(in the rows, 128 means zero)
Here are made-up nodes, facts about them, and rows of numbers that follow some of those facts. Name the node behind each unnamed row.

Some nodes and their rows:
[137 126 132 136 113 134 118 161 129  96 152 143  86 110 168 240 121 162
 120 117  94 185 156 184  49 134 124 115 123 171 145 104 161 198 122 106
  99 138 145 132 126  85 103 105 130 169  73  85 134] : z_732
[121 166 147 108 101 132  82 135  97 145  78 100 153 149 107 146 109 169
 179 102 125 201  71 112  80 179 138 122  96 148 136 150 142 117 137 149
  74 129 177 176 164 120 119  58 163 104 127 112 122] : z_780
[121 153 145 101 115  76 132 118  97 161 140 148 107  96  99 115 203 116
 115 131 114 152  89 124 133 153 164 133  97  99 108 125  77 101 115 156
  73 126 174 142 142 110 105  69 116 129 129 134 107] : z_338
[115 105 167 105 133 123 152 138 136 153 108 158 102 114 121 145 137 147
 114 111 123 150  95 161 101 132 150 124 125 144 130 101 113  97 122 126
 104  99 158 154 149 143 136  98 141 161 125 119 112] : z_588
[106  86 180 116 149 121 159 137 166 148 103 150 106 125 102 119 138 103
 106 124 129  95  96 155 130 125 158 137 136  99 123  94  84  76 109 127
 145  98 134 125 137 154 145 137 142 154 145 140 122] : z_444
[ 98 140 162 134 147  93  98 138 165 152  95 129 170 147  90  77 144  98
 182 101 127 150  90  74 148 180 149 139  98 107 163 119  99  84 119 107
 104 128 168 156 176 164 132 125 179 144 166 151 134] : z_228
[112 100 185 125 152 108 157 132 152 136 118 156  80 120  99 138 137  73
  84 164  96  86 103 187 117 142 186 153 137  81 105  92  68  68 100 143
 136 118 154  98 140 125 140 125 118 165 122 135 125] : z_816
[144 165  92 131 107 127 124 124 105 109 174 117 132 129 162 149 158 160
 155  93 130 162 127  91 129 121  71 114 113 168 121 144 145 206 156 118
  93 133 125 128 119  99  83 101 126 104 131 125 137] : z_542
[139 154  99 129 112 137 123 126 112 111 167 116 133 130 152 143 143 157
 147  97 129 145 133 101 138 116  78 116 121 161 126 142 145 194 150 122
 112 131 122 124 120  99  95 113 131 106 135 120 137] : z_626
[134 130  99 145 131 130 122 128 132  97 159 114 136 112 150 129 132 125
 126 124 128 117 159 120 147  97 101 139 152 129 115 135 146 163 138 123
 149 136 105 109 106 128 116 152 121 125 140 121 142] : z_637
[130  83 174 128 138 135 140 118 161 139 123 122 122 137  93 100 126 106
 125 114 154  47 113 116 172 117 121 128 136  61 105 108  73  99 116 137
 170 120  88 112 111 131 134 168 127 110 156 143 135] : z_243
[150 120 113 118 116 156 150 114 141 138 152 132 135 143 144 129 111 132
 143 119 133 108 138 122 124 111 108 133 138 110 144 135 133 142 133 115
 140 130 109 107 114  93 131 143 127  95 148 127 130] : z_459
[124 122 148 113 130 105 138 124 131 149 148 146  94  97 106 119 167 110
  95 145 106  96 127 157 161 126 156 137 137  92 109 112  76 101 119 144
 130 124 140 101 131 119 117 132 122 151 144 135 125] : z_140
[118  94 122 166 164  65 163 131 154 101 125 180 108  75 143 117 165  61
  47 196 102 119 172 170 117  89 198 162 154 109 122  99 142  76  86 120
 140 123 144 133 111 179 168 161  82 195  88 113 122] : z_3
[122 118 130 123 112 128 137 139 123 128  84 144 132 115 150 173 124 181
 131  92 140 211 113 143  56 104 124 111 123 190 143 120 183 141 133 122
  86 103 151 201 123 165 137  83 140 144  98  85 110] : z_888
[119 112 132 140 151 118 129 127 163 116 144 122 135 121 116  89 135  83
 122 143 122  66 140 126 186 110 131 152 154  82 105 122 102 103 127 132
 167 133 109  88 114 142 128 173 133 131 169 150 145] : z_365
[127 122 125 133 139 127 128 126 143 117 147 121 134 118 124 102 139 106
 123 130 125  94 140 118 168 109 117 141 151 104 112 128 113 125 133 129
 154 128 114  96 116 135 118 161 132 125 161 136 148] : z_283
[107  83 187 133 146 108 124 141 180 148  88 144 138 129  89 101 129  90
 140 111 145  89 103 124 139 135 159 139 126  64 133  89  88  74  99 122
 152 125 127 139 132 160 151 154 149 148 153 141 124] : z_34
[146 120 127 127 112 154 124 125 120 127 141 116 126 132 138 149 114 167
 141  96 149 131 132 117 126 111  85 110 123 144 125 128 136 171 138 130
 128 127 102 137 116 109 113 133 127 105 119 121 131] : z_761
[129 142 103  98 119 160 131 135 110 139 127 111 114 141 153 153 110 134
 136 120 137 102 138 115 131 131 103 115 129 151 129 146 131 181 130 114
 135 152 111 108 106 121 125 134 133 122 140 131 123] : z_893

There are 3 kinds of fact about the nodes: δ, ε, ρ.
δ: is directly followed by; ε: sits directly inside; ρ: refers to
δ:
z_121 δ z_105 δ z_338 δ z_907 δ z_542
z_130 δ z_536 δ z_33 δ z_220 δ z_113 δ z_953 δ z_945 δ z_337 δ z_503 δ z_987 δ z_190 δ z_688
z_243 δ z_172 δ z_543 δ z_815 δ z_772 δ z_675 δ z_152 δ z_462 δ z_888
z_3 δ z_718 δ z_976 δ z_125 δ z_432 δ z_321 δ z_361 δ z_184 δ z_682 δ z_37 δ z_636 δ z_938
z_332 δ z_624 δ z_902 δ z_927 δ z_376 δ z_893 δ z_440 δ z_236 δ z_106
z_34 δ z_733 δ z_802 δ z_827 δ z_855 δ z_84 δ z_297
z_365 δ z_548 δ z_411 δ z_27 δ z_108 δ z_611 δ z_82 δ z_591 δ z_282 δ z_61 δ z_719
z_391 δ z_444 δ z_601 δ z_344 δ z_182 δ z_139 δ z_588 δ z_240 δ z_761 δ z_671 δ z_373 δ z_844
z_474 δ z_168 δ z_283 δ z_974 δ z_88 δ z_93 δ z_854 δ z_21 δ z_464
z_487 δ z_460 δ z_143 δ z_197 δ z_346 δ z_150 δ z_131 δ z_185 δ z_865 δ z_263 δ z_785 δ z_732
z_517 δ z_964 δ z_567 δ z_797 δ z_456
z_546 δ z_406 δ z_264 δ z_295 δ z_911
z_607 δ z_140 δ z_971 δ z_205 δ z_422 δ z_642
z_66 δ z_169 δ z_89 δ z_228 δ z_991 δ z_410 δ z_839 δ z_626 δ z_45
z_666 δ z_52 δ z_399 δ z_81 δ z_450 δ z_999 δ z_770 δ z_906 δ z_776
z_686 δ z_881 δ z_751 δ z_756 δ z_685 δ z_438 δ z_320 δ z_717 δ z_148
z_767 δ z_709 δ z_284 δ z_292 δ z_466 δ z_371 δ z_156 δ z_467 δ z_763 δ z_173 δ z_277
z_816 δ z_74 δ z_164 δ z_17
z_877 δ z_347 δ z_505 δ z_691 δ z_568 δ z_679 δ z_244 δ z_224 δ z_577 δ z_433 δ z_435
z_914 δ z_621 δ z_418 δ z_80 δ z_780
z_919 δ z_272 δ z_787 δ z_637 δ z_981 δ z_420 δ z_155
ε z_839 <- z_105 z_121 z_338 z_542 z_907
ε z_438 <- z_106 z_236 z_332 z_376 z_440 z_624 z_893 z_902 z_927
ε z_976 <- z_108 z_27 z_282 z_365 z_411 z_548 z_591 z_61 z_611 z_719 z_82
ε z_459 <- z_113 z_130 z_190 z_220 z_33 z_337 z_503 z_536 z_688 z_945 z_953 z_987
ε z_179 <- z_125 z_184 z_3 z_321 z_361 z_37 z_432 z_636 z_682 z_718 z_938 z_976
ε z_780 <- z_131 z_143 z_150 z_185 z_197 z_263 z_346 z_460 z_487 z_732 z_785 z_865
ε z_769 <- z_139 z_182 z_240 z_344 z_373 z_391 z_444 z_588 z_601 z_671 z_761 z_844
ε z_3 <- z_140 z_205 z_422 z_607 z_642 z_971
ε z_149 <- z_148 z_320 z_438 z_685 z_686 z_717 z_751 z_756 z_881
ε z_344 <- z_152 z_172 z_243 z_462 z_543 z_675 z_772 z_815 z_888
ε z_321 <- z_155 z_272 z_420 z_637 z_787 z_919 z_981
ε z_418 <- z_156 z_173 z_277 z_284 z_292 z_371 z_466 z_467 z_709 z_763 z_767
ε z_621 <- z_164 z_17 z_74 z_816
ε z_37 <- z_168 z_21 z_283 z_464 z_474 z_854 z_88 z_93 z_974
ε z_636 <- z_169 z_228 z_410 z_45 z_626 z_66 z_839 z_89 z_991
ε z_351 <- z_224 z_244 z_347 z_433 z_435 z_505 z_568 z_577 z_679 z_691 z_877
ε z_568 <- z_264 z_295 z_406 z_546 z_911
ε z_391 <- z_297 z_34 z_733 z_802 z_827 z_84 z_855
ε z_220 <- z_399 z_450 z_52 z_666 z_770 z_776 z_81 z_906 z_999
ε z_930 <- z_418 z_621 z_780 z_80 z_914
ε z_938 <- z_456 z_517 z_567 z_797 z_964
z_105 ρ z_332 z_361 z_607 z_3 z_907 z_297
z_108 ρ z_361
z_113 ρ z_332
z_121 ρ z_168 z_172
z_140 ρ z_263
z_148 ρ z_150
z_150 ρ z_732 z_440 z_691
z_156 ρ z_517
z_168 ρ z_332 z_33
z_184 ρ z_361
z_224 ρ z_902 z_3
z_228 ρ z_320 z_435 z_80
z_243 ρ z_637
z_244 ρ z_361
z_264 ρ z_422 z_361 z_517
z_272 ρ z_361
z_284 ρ z_361 z_536
z_295 ρ z_464
z_297 ρ z_361
z_3 ρ z_361
z_320 ρ z_121
z_33 ρ z_888
z_332 ρ z_361 z_3
z_337 ρ z_320
z_338 ρ z_361 z_546 z_679
z_34 ρ z_797
z_346 ρ z_105
z_373 ρ z_332 z_802
z_376 ρ z_297
z_418 ρ z_767
z_420 ρ z_332
z_422 ρ z_671
z_433 ρ z_517 z_3 z_691
z_435 ρ z_517
z_440 ρ z_332 z_679 z_3
z_444 ρ z_113
z_450 ρ z_361 z_907 z_802
z_460 ρ z_691
z_464 ρ z_607
z_487 ρ z_888 z_410
z_503 ρ z_332 z_337
z_536 ρ z_361
z_546 ρ z_440 z_3 z_263
z_568 ρ z_361 z_74
z_588 ρ z_332
z_611 ρ z_361 z_433
z_636 ρ z_361 z_74
z_666 ρ z_548 z_607
z_675 ρ z_3
z_679 ρ z_361
z_688 ρ z_536 z_108
z_691 ρ z_332
z_709 ρ z_607 z_435
z_74 ρ z_440
z_751 ρ z_361
z_763 ρ z_361
z_767 ρ z_636
z_772 ρ z_517 z_435
z_780 ρ z_320 z_767 z_361
z_785 ρ z_361 z_517 z_907
z_787 ρ z_240 z_332 z_74 z_671
z_797 ρ z_33 z_156
z_80 ρ z_361 z_410
z_802 ρ z_361
z_81 ρ z_854
z_816 ρ z_440
z_827 ρ z_361 z_376
z_844 ρ z_981
z_854 ρ z_240
z_855 ρ z_168 z_150
z_88 ρ z_361 z_156 z_536
z_888 ρ z_332 z_361
z_902 ρ z_240 z_888
z_907 ρ z_297
z_927 ρ z_172 z_410
z_964 ρ z_361 z_373
z_971 ρ z_767
z_974 ρ z_517 z_679 z_3 z_297
z_981 ρ z_361
z_987 ρ z_607

Which node is each row?
No name comes twice in this set of rows, the named rows included.
[133 110 138 133 147  89 156 146 152 126 130 176 104 108 128 163 132  98
  91 132  92 142 149 184  98 121 174 139 141 125 147  69 121 117 106 102
 153 127 137 117 118 146 143 128 109 199  91 115 119]  z_691
[120 150 143 104 116 101  98 123 107 170 119 140 121  93 102 112 166 136
 116 138 111 158 116 138 139 152 175 141 118 103 126 133  96  76 113 153
  91 129 167 151 154 130 120  94 139 143 134 120 106]  z_611
[123 147 108 133 115  87  98 117 103 133 106 125 147  93 113 101 156 113
 118 156 125 150 133 124 137 111 183 151 127  90 115 138 134  80 112 161
 111 145 150 156 121 155 134 112 114 128 121 112 113]  z_108
[143 171 117  99  72 138  90 109  65 174 109 119 141 112 114 135 137 185
 157 120 141 195 111 125 101 159 135 109  91 127 138 155 141 129 139 162
  88 144 159 163 141  93 110  58 134  91 115 122  89]  z_688
[124 105 173 121 142 127  99 129 136 166 113 140 140 143  95 104 131 161
 146 110 155 142 119  96 136 174 142 104  88 112 157 122  94  91 107 116
 100 120 134 180 170 138 146 137 139 132 119 130 122]  z_772
[144 149  97 154 135 117  96 139 110 122 128 137 162 152 145 143  91 180
 150 117 131 212 170 100  93 162 122 101  93 195 184 133 180 157 124  85
  97 131 127 189 158 146 148 131 124 158  69 111 131]  z_435
[104  71 158 176 152  93 120 160 217 101  62 149 173 129 126 127 109  80
 157  99 150 121 140 115 101  95 152 153 141  96 162  75 167 117  94  88
 174 134 114 153  94 209 164 176 159 172 132 113 139]  z_172
[111  89 104 210 209  90 142 130 166  81 153 163 144 126 146  62 134  77
  67 204 130 103 215  91 161 132 155 132 134 140 158 136 138  80  92  75
 138 122 111 146 156 190 195 238  85 184  84 137 153]  z_607
[116 150 103 122 127 124 133 121  98 124 125 129 130 109 144 124 139 157
 115 136 121 182 120 130 116 110 132 131 135 180 120 155 161 113 142 140
  93 102 155 156 139 145 127  92 121 128 120 110 120]  z_422
[149 104 122 114 121 145 142 120 142 139 148 124 127 149 141 140 114 145
 136 111 137  97 135 107 125  98 106 125 135 110 145 130 124 138 123 114
 131 126  98 127 108 106 135 139 125  96 143 110 136]  z_769

Now the same nodes, written a new way:
Known rows:
[130 121 139 149 161 123 149 115 139 141 160 130 120 117 128] : z_185
[125 134 123 119 160 135 152 126 112 132 130 139 120 127 123] : z_815
[131 108  99 112  47 113 112 171 136 129 108 154 144 124 138] : z_264
[111 135 127 134 149 121 155 118 114 105 147 126 112 116 140] : z_149
[130 128 141  94  34 152 116 156 113 119 105 134 183 111 145] : z_272
[173 107 214 179  92  76  77 160  95 104 125 120 183 141 127] : z_888
[146 133 136 119  67 138  93 137 128 121 132 135 160 116 134] : z_450
[ 85 124 139 115 153 142  81 146 192 130  79 100 109 125 105] : z_150
[138  86 134 141  63 114  93 154 170 143 185 148 144 120 138] : z_785
[120 135 104 121 148 134 162 120 106 133 112 128 125 128 128] : z_169
[136 125 166 111  30 156 109 163 130 126 131 134 183 109 153] : z_981
[137 142 129 123  95 148 108 143 140 135  86 103 108 140 117] : z_971
[117 123 170 101  47 142 104 156 159 117 128 148 188 103 155] : z_679
[144 126 159 117  44 144 112 159 127 134 112 130 156 107 130] : z_80
[113 127 133  98  77 151 106 148 138 121 101 128 160 117 135] : z_338
[156 119 116 155  83 114 110 168 126 140  93 114 101 149 122] : z_797
[157 141 143 135  97 114 108 156 120 113  81  96 104 137 111] : z_902
[136 132 145 165 175 124 138 124 153 138 183 134 122 124 141] : z_190
[126 122 176 119  71 156 154 152 120 129 173 150 206  92 174] : z_361
[130 119 152 161 167 120 144 115 155 147 182 128 119 120 131] : z_277

Name these rows:
No name comes twice in this set of rows, the named rows included.
[113 120 156 186 165 132 143 111 146 137 188 128 117 132 160]  z_938
[127 133 129 124 161 134 151 126 116 129 138 139 118 128 125]  z_182
[131 148  94 120 159 130 151 124 108 127 115 135 127 118 124]  z_52
[137 121 160  73  27 162  81 112 134 119 178 154 180 120 136]  z_297
[124 135 102 112 146 130 160 117 102 137 107 132 121 115 112]  z_914
[127 141 114 119 150 121 163 116 124 133 117 142 122 123 131]  z_505
[108 131 103 144 146 142 158 115  99 126 120 127 122 128 144]  z_976
[128 137 128 126 155 118 158 116 130 136 131 138 121 128 134]  z_911
[146 145 117 132 110 133  98 139 133 128 101 118 114 131 118]  z_81
[108 142 133 143 142 112 157 104 127 135 129 146 115 125 144]  z_351
[111 137 115 117 148 140 152 122  79 121 105 147 113 122 124]  z_391
[ 98  97  68  89 100 124  89 136 156 120 120 139 130 145 123]  z_974
[127 124 135 139 160 124 151 117 135 142 151 129 120 117 126]  z_131
[141 125 167  93  35 148 107 161 104 116 113 144 188 107 139]  z_802

